Below are the code and all the weights of a small trained network. Each question names an input and a class and asks about switching units off, where a switched-off unit gives its printed mean instead of its output.

import numpy as np


def w(rows, s, z=0):
    codes = np.array(rows[::2]) - 128.0
    scale = np.full(codes.shape[1], s)
    scale[-1] = z or s
    return codes * scale


def f(y):
    return y / 2 * (1 + np.tanh(0.7978845608 * (y + 0.044715 * y**3)))


def log_softmax(a):
    a = a - a.max(-1, keepdims=True)
    return a - np.log(np.exp(a).sum(-1, keepdims=True))


def net(x, mask):
    res = np.array(x, float).reshape(1, 7) / 4 @ E
    y = f(res @ A[0][:, :-1].T + A[0][:, -1])
    res = res + np.where(mask, y, B[0][:, -1]) @ B[0][:, :-1]
    return log_softmax(res[-1] @ U[:, :-1].T + U[:, -1])


A, B = {}, {}
E = w([
[108,238,106],'x0',
[129,127,127],'x1',
[128,128,128],'x2',
[128,127,128],'x3',
[128,129,128],'x4',
[4,99,46],'x5',
[41,130,203],'x6',
],0.012)
A[0] = w([
[160,47,157,213],'neuron 1',
[99,20,141,147],'neuron 2',
[25,114,103,72],'neuron 3',
[81,114,145,135],'neuron 4',
[203,138,89,185],'neuron 5',
[221,174,152,120],'neuron 6',
[114,55,78,160],'neuron 7',
[119,150,209,191],'neuron 8',
[153,176,225,188],'neuron 9',
[93,89,155,158],'neuron 10',
[155,161,90,135],'neuron 11',
[101,81,143,77],'neuron 12',
[218,121,162,215],'neuron 13',
[169,113,6,146],'neuron 14',
[120,128,202,102],'neuron 15',
[154,125,47,149],'neuron 16',
[103,92,64,139],'neuron 17',
[81,156,128,100],'neuron 18',
[184,72,185,255],'neuron 19',
[147,52,111,197],'neuron 20',
],0.019,0.0067)
B[0] = w([
[149,133,4,221],'neuron 1',
[27,120,87,218],'neuron 2',
[108,188,29,225],'neuron 3',
[147,143,80,169],'neuron 4',
[152,212,84,217],'neuron 5',
[216,181,151,239],'neuron 6',
[75,111,138,204],'neuron 7',
[182,56,137,197],'neuron 8',
[214,80,232,233],'neuron 9',
[126,128,92,174],'neuron 10',
[121,197,204,169],'neuron 11',
[58,137,103,158],'neuron 12',
[172,145,56,251],'neuron 13',
[71,95,187,229],'neuron 14',
[146,66,145,170],'neuron 15',
[76,111,197,194],'neuron 16',
[80,124,198,198],'neuron 17',
[167,159,135,168],'neuron 18',
[224,99,60,241],'neuron 19',
[119,44,53,205],'neuron 20',
],0.011,0.017)
U = w([
[169,167,65,254],'0',
[175,13,138,64],'1',
[68,2,171,116],'2',
[100,112,98,4],'3',
[182,203,178,24],'4',
[179,90,252,107],'5',
[67,159,212,237],'6',
],0.013,0.0042)

Each question gives the input, the list of numbers given to net, and the class t.
The units are the neurons (one row each of A and B). Each row of codes is followed by its name. A weight is (code - 128) times the scale printed after its matrix; where a second scale follows, it is the last column's (A, B and U).
mask holds one flag per neuron, in row order. A switched-off neuron (its flag False) gives its mean, the last column of its row in B, instead of its output. The means were averaged over made-up inputs and are rounded, as every weight is.
A unit's drop is (log p(t) with every unit on - log p(t) with that unit switched off) / (log p(t) with every unit on - log p(t) with every unit switched off).
The circuit of an input: a set's keep is (log p(t) with only the set's units on - log p(t) with every unit switched off) / (log p(t) with every unit on - log p(t) with every unit switched off). Starting from the 12 units with the biggest drops (on a tie, the unit counted first), units are removed one at a time, each time the one whose removal leaves the highest keep (on an exact tie, the one counted first), for as long as the keep stays at least 0.8.
units of the circuit, in order: the units of the circuit, biggest drop first
unit that matters most: the unit with the biggest drop
top k neurons: the k neurons with the biggest drops, biggest first
drop when u is switched off: that unit's drop, to one decimal
input [-7,1,-4,6,6,1,-3], class 2: units of the circuit, in order	neuron 2; neuron 6
input [-7,-8,-1,6,-8,-2,0], class 0: unit that matters most	neuron 1
input [8,-5,5,5,6,-3,1], class 5: units of the circuit, in order	neuron 9; neuron 3
input [0,7,2,3,6,7,3], class 3: top 2 neurons	neuron 3; neuron 6
input [-2,-1,4,-1,5,2,3], class 3: top 2 neurons	neuron 6; neuron 13
input [-6,-8,-2,-6,-7,8,1], class 3: top 2 neurons	neuron 3; neuron 9
input [-1,8,-7,-3,-6,0,3], class 1: top 3 neurons	neuron 5; neuron 14; neuron 3
input [-8,-3,8,-5,1,1,3], class 3: top 3 neurons	neuron 1; neuron 2; neuron 9
input [3,4,-8,-7,1,-4,1], class 5: top 2 neurons	neuron 9; neuron 3
input [8,0,-4,5,-1,1,-2], class 6: top 2 neurons	neuron 19; neuron 13
input [0,1,-6,6,-6,8,0], class 2: top 2 neurons	neuron 17; neuron 5
input [-1,-3,8,3,4,0,4], class 1: top 2 neurons	neuron 5; neuron 14
input [-6,2,-3,1,-3,8,7], class 3: drop when neuron 3 is switched off	1.4
input [3,-8,-4,0,2,-7,8], class 5: units of the circuit, in order	neuron 9
input [-8,8,0,2,6,1,7], class 3: drop when neuron 2 is switched off	0.5
input [1,4,-1,-3,-1,0,-8], class 4: drop when neuron 5 is switched off	0.3
